Below is a small trained network, with its code and all its weights. Each question gives an input and a class and asks what happens when units are switched off, that is, made to give their printed mean instead of their output.

import numpy as np


def w(rows, s, z=0):
    codes = np.array(rows[::2]) - 128.0
    scale = np.full(codes.shape[1], s)
    scale[-1] = z or s
    return codes * scale


def norm(h):
    return h / np.sqrt((h * h).mean(-1, keepdims=True) + 1e-5)


def f(y):
    return y / 2 * (1 + np.tanh(0.7978845608 * (y + 0.044715 * y**3)))


def log_softmax(a):
    a = a - a.max(-1, keepdims=True)
    return a - np.log(np.exp(a).sum(-1, keepdims=True))


def net(x, mask):
    res = np.array(x, float).reshape(1, 3) / 4 @ E
    u = 0
    for l in range(3):
        y = f(norm(res) @ A[l][:, :-1].T + A[l][:, -1])
        res = res + np.where(mask[u : u + 6], y, B[l][:, -1]) @ B[l][:, :-1]
        u += 6
    return log_softmax(norm(res)[-1] @ U[:, :-1].T + U[:, -1])


A, B = {}, {}
E = w([
[77,139,154],'x0',
[78,1,94],'x1',
[104,151,80],'x2',
],0.0054)
A[0] = w([
[122,151,254,198],'0.n1',
[158,150,113,249],'0.n2',
[116,192,169,58],'0.n3',
[95,242,192,34],'0.n4',
[108,25,155,219],'0.n5',
[114,242,126,205],'0.n6',
],0.0064,0.0014)
B[0] = w([
[151,154,83,189],'0.n1',
[223,93,10,159],'0.n2',
[210,125,234,143],'0.n3',
[131,140,169,191],'0.n4',
[223,201,162,252],'0.n5',
[31,42,3,207],'0.n6',
],0.0042,0.0032)
A[1] = w([
[140,243,116,121],'1.n1',
[212,140,235,255],'1.n2',
[57,25,71,60],'1.n3',
[111,209,42,240],'1.n4',
[102,45,126,75],'1.n5',
[1,163,221,215],'1.n6',
],0.0074,0.0018)
B[1] = w([
[154,93,225,196],'1.n1',
[18,96,58,254],'1.n2',
[101,146,157,235],'1.n3',
[84,87,145,232],'1.n4',
[177,204,225,174],'1.n5',
[255,75,12,201],'1.n6',
],0.007,0.0034)
A[2] = w([
[255,92,97,124],'2.n1',
[174,37,232,157],'2.n2',
[220,105,164,124],'2.n3',
[246,129,192,170],'2.n4',
[95,171,158,246],'2.n5',
[173,135,253,113],'2.n6',
],0.0059,0.0012)
B[2] = w([
[254,105,52,204],'2.n1',
[81,163,168,252],'2.n2',
[115,137,70,156],'2.n3',
[96,69,133,174],'2.n4',
[108,48,98,151],'2.n5',
[133,168,195,190],'2.n6',
],0.0058,0.0023)
U = w([
[215,69,7,153],'0',
[83,162,232,199],'1',
[44,95,61,161],'2',
[114,107,97,98],'3',
[177,223,137,7],'4',
[179,218,138,3],'5',
],0.011,0.0075)

Each question gives the input, the list of numbers given to net, and the class t.
The units are the neurons (one row each of A and B). Each row of codes is followed by its name. A weight is (code - 128) times the scale printed after its matrix; where a second scale follows, it is the last column's (A, B and U).
mask holds one flag per neuron, layer by layer. A switched-off neuron (its flag False) gives its mean, the last column of its row in B, instead of its output. The means were averaged over made-up inputs and are rounded, as every weight is.
A unit's drop is (log p(t) with every unit on - log p(t) with that unit switched off) / (log p(t) with every unit on - log p(t) with every unit switched off).
The circuit of an input: a set's keep is (log p(t) with only the set's units on - log p(t) with every unit switched off) / (log p(t) with every unit on - log p(t) with every unit switched off). Starting from the 12 units with the biggest drops (on a tie, the unit counted first), units are removed one at a time, each time the one whose removal leaves the highest keep (on an exact tie, the one counted first), for as long as the keep stays at least 0.8.
circuit, biggest first: the units of the circuit, biggest drop first
unit that matters most: the unit with the biggest drop
top k neurons: the k neurons with the biggest drops, biggest first
top k neurons in layer l: the k neurons of layer l with the biggest drops, biggest first
input [-3,-3,4], class 2: unit that matters most => 0.n6
input [-1,3,-8], class 2: circuit, biggest first => (1.n2, 0.n5, 1.n6, 1.n1)
input [-2,-3,4], class 2: top 3 neurons => (0.n6, 1.n6, 0.n5)
input [3,8,3], class 1: top 4 neurons => (1.n5, 1.n2, 0.n6, 0.n5)
input [-5,-8,2], class 1: top 3 neurons in layer 1 => (1.n6, 1.n1, 1.n4)
input [-1,-5,6], class 2: top 3 neurons => (0.n6, 0.n5, 1.n5)
input [-5,-4,7], class 2: circuit, biggest first => (0.n6, 1.n4)
input [-4,5,1], class 1: circuit, biggest first => (1.n6, 1.n5, 1.n2)
input [8,7,0], class 0: top 3 neurons => (1.n6, 0.n2, 0.n6)
input [4,4,4], class 0: top 3 neurons => (1.n6, 0.n2, 0.n6)
input [5,4,5], class 0: top 4 neurons => (1.n6, 0.n6, 0.n2, 1.n2)
input [-5,3,-7], class 2: top 3 neurons => (1.n2, 1.n6, 0.n6)
input [7,6,0], class 0: top 2 neurons in layer 1 => (1.n6, 1.n1)
input [-5,8,-8], class 1: unit that matters most => 1.n6
input [-8,-8,4], class 0: top 3 neurons in layer 0 => (0.n2, 0.n6, 0.n5)
input [8,7,-4], class 0: top 2 neurons => (1.n6, 0.n6)
input [-5,-7,-4], class 1: top 2 neurons in layer 1 => (1.n6, 1.n1)
input [0,-6,4], class 1: top 2 neurons => (1.n1, 1.n2)
input [-6,8,-3], class 1: top 3 neurons in layer 1 => (1.n6, 1.n5, 1.n3)
input [-5,-1,-8], class 2: top 4 neurons => (1.n2, 1.n6, 0.n6, 2.n1)
input [3,-1,-3], class 3: circuit, biggest first => (1.n2)
input [2,7,1], class 1: top 2 neurons in layer 1 => (1.n5, 1.n2)
